Below is a small trained network, with its code and all its weights. Each question gives an input and a class and asks what happens when units are switched off, that is, made to give their printed mean instead of their output.

import numpy as np


def w(rows, s, z=0):
    codes = np.array(rows[::2]) - 128.0
    scale = np.full(codes.shape[1], s)
    scale[-1] = z or s
    return codes * scale


def norm(h):
    return h / np.sqrt((h * h).mean(-1, keepdims=True) + 1e-5)


def f(y):
    return np.maximum(y, 0)


def log_softmax(a):
    a = a - a.max(-1, keepdims=True)
    return a - np.log(np.exp(a).sum(-1, keepdims=True))


def net(x, mask):
    res = np.array(x, float).reshape(1, 6) / 4 @ E
    u = 0
    for l in range(3):
        y = f(norm(res) @ A[l][:, :-1].T + A[l][:, -1])
        res = res + np.where(mask[u : u + 8], y, B[l][:, -1]) @ B[l][:, :-1]
        u += 8
    return log_softmax(norm(res)[-1] @ U[:, :-1].T + U[:, -1])


A, B = {}, {}
E = w([
[69,155,3,117,107,215],'x0',
[160,117,80,57,153,160],'x1',
[74,40,104,207,218,78],'x2',
[169,247,118,170,247,149],'x3',
[141,106,136,86,128,180],'x4',
[113,132,129,146,129,107],'x5',
],0.006)
A[0] = w([
[177,162,204,94,92,147,104],'0.n1',
[197,48,103,118,203,31,254],'0.n2',
[112,130,140,186,91,133,110],'0.n3',
[122,123,106,150,141,188,163],'0.n4',
[101,121,85,147,53,2,115],'0.n5',
[81,198,172,104,98,139,122],'0.n6',
[138,68,141,73,101,101,115],'0.n7',
[157,90,82,70,146,124,124],'0.n8',
],0.0086,0.0033)
B[0] = w([
[65,195,75,17,89,88,205],'0.n1',
[28,166,253,70,135,153,254],'0.n2',
[178,103,124,95,222,95,154],'0.n3',
[96,154,220,208,180,128,182],'0.n4',
[209,109,130,97,142,149,201],'0.n5',
[97,73,111,86,167,87,178],'0.n6',
[183,151,158,238,136,172,193],'0.n7',
[150,101,135,106,172,112,173],'0.n8',
],0.0063,0.006)
A[1] = w([
[103,182,177,132,165,74,170],'1.n1',
[107,207,91,86,78,169,117],'1.n2',
[165,64,149,152,78,146,55],'1.n3',
[92,185,124,92,182,137,194],'1.n4',
[178,13,161,118,76,186,217],'1.n5',
[64,153,92,74,144,45,12],'1.n6',
[88,90,145,2,112,136,183],'1.n7',
[148,143,173,134,138,214,17],'1.n8',
],0.0077,0.0011)
B[1] = w([
[190,118,128,115,135,193,230],'1.n1',
[107,104,97,141,159,54,210],'1.n2',
[208,166,108,254,186,199,167],'1.n3',
[200,107,137,164,116,91,233],'1.n4',
[147,164,99,110,161,130,219],'1.n5',
[156,89,157,188,58,110,172],'1.n6',
[175,118,132,183,109,102,254],'1.n7',
[175,152,85,185,149,88,167],'1.n8',
],0.0083,0.0058)
A[2] = w([
[144,56,134,149,85,163,161],'2.n1',
[122,116,89,146,83,124,53],'2.n2',
[90,82,170,129,214,164,88],'2.n3',
[114,133,93,127,160,123,206],'2.n4',
[93,129,142,101,97,161,52],'2.n5',
[59,149,3,173,113,159,205],'2.n6',
[150,119,92,180,134,121,247],'2.n7',
[168,182,88,117,76,97,216],'2.n8',
],0.012,0.0013)
B[2] = w([
[200,238,141,158,252,86,183],'2.n1',
[152,205,133,173,184,69,158],'2.n2',
[111,98,2,82,49,97,254],'2.n3',
[160,98,170,84,90,84,170],'2.n4',
[202,41,104,147,111,110,128],'2.n5',
[123,172,207,59,83,152,219],'2.n6',
[192,70,188,130,91,119,240],'2.n7',
[23,22,110,173,197,152,249],'2.n8',
],0.0081,0.0062)
U = w([
[222,243,93,200,229,173,121],'0',
[13,102,58,87,105,67,160],'1',
[169,129,147,145,132,181,175],'2',
[100,225,254,49,51,176,150],'3',
[189,129,118,128,127,139,102],'4',
[161,158,121,167,126,149,127],'5',
[67,201,64,169,71,222,2],'6',
],0.0085,0.0064)

Each question gives the input, the list of numbers given to net, and the class t.
The units are the neurons (one row each of A and B). Each row of codes is followed by its name. A weight is (code - 128) times the scale printed after its matrix; where a second scale follows, it is the last column's (A, B and U).
mask holds one flag per neuron, layer by layer. A switched-off neuron (its flag False) gives its mean, the last column of its row in B, instead of its output. The means were averaged over made-up inputs and are rounded, as every weight is.
A unit's drop is (log p(t) with every unit on - log p(t) with that unit switched off) / (log p(t) with every unit on - log p(t) with every unit switched off).
The circuit of an input: a set's keep is (log p(t) with only the set's units on - log p(t) with every unit switched off) / (log p(t) with every unit on - log p(t) with every unit switched off). Starting from the 12 units with the biggest drops (on a tie, the unit counted first), units are removed one at a time, each time the one whose removal leaves the highest keep (on an exact tie, the one counted first), for as long as the keep stays at least 0.8.
units of the circuit, in order: the units of the circuit, biggest drop first
top k neurons: the k neurons with the biggest drops, biggest first
top k neurons in layer l: the k neurons of layer l with the biggest drops, biggest first
input [8,1,-2,-8,6,7], class 0: units of the circuit, in order	2.n1
input [5,-8,-5,3,1,-5], class 4: top 3 neurons	1.n4; 0.n6; 2.n7
input [-2,4,-7,-7,-2,-1], class 0: top 4 neurons	0.n2; 1.n7; 0.n7; 2.n3
input [-5,3,7,-2,7,7], class 1: units of the circuit, in order	2.n3; 0.n2
input [2,-7,0,4,-5,-7], class 4: units of the circuit, in order	2.n7; 2.n1; 0.n2
input [6,5,-1,3,-8,0], class 2: top 3 neurons	1.n4; 2.n7; 0.n4
input [-5,6,3,-8,2,1], class 0: top 3 neurons	2.n1; 0.n7; 1.n3
input [-8,0,4,2,2,-2], class 3: top 3 neurons	0.n2; 2.n8; 1.n2
input [-5,-3,6,-8,-6,4], class 0: units of the circuit, in order	2.n1; 0.n5; 1.n3
input [5,4,-5,1,2,3], class 1: units of the circuit, in order	2.n8; 1.n2
input [5,-5,-2,-1,1,-5], class 3: top 4 neurons	0.n1; 0.n2; 2.n6; 0.n5
input [6,7,-3,-8,-7,-6], class 0: top 2 neurons in layer 2	2.n1; 2.n2
input [-3,-3,-6,-3,-2,-6], class 1: top 2 neurons in layer 2	2.n8; 2.n7
input [1,1,-4,3,-4,3], class 1: top 2 neurons in layer 2	2.n8; 2.n1
input [8,1,1,-7,-2,6], class 3: units of the circuit, in order	2.n6
input [8,6,6,2,2,-3], class 3: top 2 neurons	2.n6; 2.n8
input [6,-7,-8,-8,0,-6], class 0: top 3 neurons in layer 0	0.n2; 0.n7; 0.n5
input [8,-2,-2,5,6,-4], class 3: units of the circuit, in order	2.n6; 1.n1
input [2,0,-4,-5,-4,-3], class 0: top 2 neurons in layer 2	2.n3; 2.n2
input [-6,0,4,-3,-3,5], class 3: top 4 neurons	0.n2; 2.n8; 1.n2; 1.n4
input [3,-3,-6,5,-8,7], class 2: top 4 neurons in layer 2	2.n3; 2.n7; 2.n8; 2.n1
input [3,-1,4,5,-6,1], class 2: top neuron in layer 0	0.n7
input [-7,-1,-7,1,-1,6], class 1: top 3 neurons in layer 0	0.n1; 0.n2; 0.n4
input [-2,1,-8,-6,3,-8], class 1: top 2 neurons in layer 2	2.n8; 2.n7
